X = array([ 0.01, -0.16,  0.00,  0.14])
X[0] = 0.01
X[2] = 0.00
X[-3] = -0.16

x = [ 2.0  1.6  0.5 -1.2 -1.6 -0.7  1.1 -0.8 -1.1 -0.6 -0.7 -2.1  0.5  0.7]
x[0] -> 2.0
x[1] -> 1.6
x[2] -> 0.5
x[12] -> 0.5
x[13] -> 0.7
x[10] -> -0.7
x[11] -> -2.1

a =
4,0,2,6
0,6,3,2
5,0,3,1
6,2,4,0
1,5,6,1
0,6,2,3
0,5,1,3
1,4,2,7
Rows and columns are counted from 0.
(0, 0) -> 4
(3, 0) -> 6
(1, 2) -> 3
(6, 1) -> 5
(2, 3) -> 1
(3, 3) -> 0
(4, 1) -> 5
(6, 0) -> 0
(6, 2) -> 1

arr =
-14; 17; -6; 47; 27; 43; -3; -46
-31; 21; -13; 45; 37; 42; 17; -37
43; 13; -23; 9; 3; 9; -27; -32
-48; -19; -25; -41; -33; -34; -16; -31
4; -24; -15; -75; -57; -70; -21; 29
-47; 20; -9; -8; 21; 3; 4; -51
-7; -31; -1; -7; -40; -20; 2; 50
-38; -18; -35; -10; -21; -9; -9; -31
-71; 9; -21; 4; 13; 5; 23; -25
13; 27; -36; 18; 27; 21; -7; -48
-24; 22; -37; 3; 21; 1; 26; -2
-5; -8; 10; -48; -35; -39; -39; -24
-26; 10; -33; -31; -5; -19; -20; -59
-20; 13; -18; 0; 6; 7; -22; -67
-22; 3; 9; -51; -10; -34; -13; -25
arr[0][-8]: -14
arr[0][6]: -3
arr[-11][-3]: -70
arr[6]: [-7, -31, -1, -7, -40, -20, 2, 50]
arr[:, -4]: [27, 37, 3, -33, -57, 21, -40, -21, 13, 27, 21, -35, -5, 6, -10]
arr[-5][-1]: -2
arr[-7][4]: 13
arr[12][2]: -33
arr[2]: [43, 13, -23, 9, 3, 9, -27, -32]
arr[-10][4]: 21
arr[0][7]: -46
arr[:, 2]: [-6, -13, -23, -25, -15, -9, -1, -35, -21, -36, -37, 10, -33, -18, 9]
arr[8][2]: -21
arr[10][2]: -37
arr[:, 5]: [43, 42, 9, -34, -70, 3, -20, -9, 5, 21, 1, -39, -19, 7, -34]
arr[-5][1]: 22
arr[-12][4]: -33
arr[1][-3]: 42
arr[-7][-7]: 9
arr[12]: [-26, 10, -33, -31, -5, -19, -20, -59]
arr[-7][7]: -25
arr[-15][-4]: 27
arr[8]: [-71, 9, -21, 4, 13, 5, 23, -25]
arr[-3][-7]: 10
arr[3][0]: -48
arr[-8][-6]: -35
arr[9][-5]: 18
arr[-15][-7]: 17
arr[:, -8]: [-14, -31, 43, -48, 4, -47, -7, -38, -71, 13, -24, -5, -26, -20, -22]
arr[10][0]: -24
arr[-12][-7]: -19
arr[14][-6]: 9
arr[-2][0]: -20
arr[:, -5]: [47, 45, 9, -41, -75, -8, -7, -10, 4, 18, 3, -48, -31, 0, -51]
arr[1]: [-31, 21, -13, 45, 37, 42, 17, -37]

W =
-4; -2; 0; 1; -5; 6; 1; 0; -3; -15; -48; -1; 43; 0; -2; 5
1; 2; 0; 1; -1; 22; 24; 0; 10; -12; 2; 9; -12; 0; -6; 24
14; 2; 0; -3; 5; 4; -29; 0; -23; 50; 4; -3; 3; 1; -15; 15
15; 2; 0; -6; 6; -14; -45; 0; -33; 77; -3; 6; 8; 1; -9; -11
Indices start at 0.
(0, 0): -4
(3, 7): 0
(1, 1): 2
(3, 6): -45
(0, 8): -3
(2, 6): -29
(3, 12): 8
(0, 12): 43
(1, 7): 0
(0, 11): -1
(3, 5): -14
(1, 12): -12
(0, 9): -15
(3, 1): 2
(2, 11): -3
(2, 1): 2
(0, 2): 0
(2, 9): 50
(2, 10): 4
(2, 3): -3
(0, 1): -2
(1, 6): 24
(3, 8): -33
(1, 9): -12
(3, 0): 15
(3, 9): 77
(0, 4): -5
(3, 13): 1
(1, 2): 0
(1, 5): 22
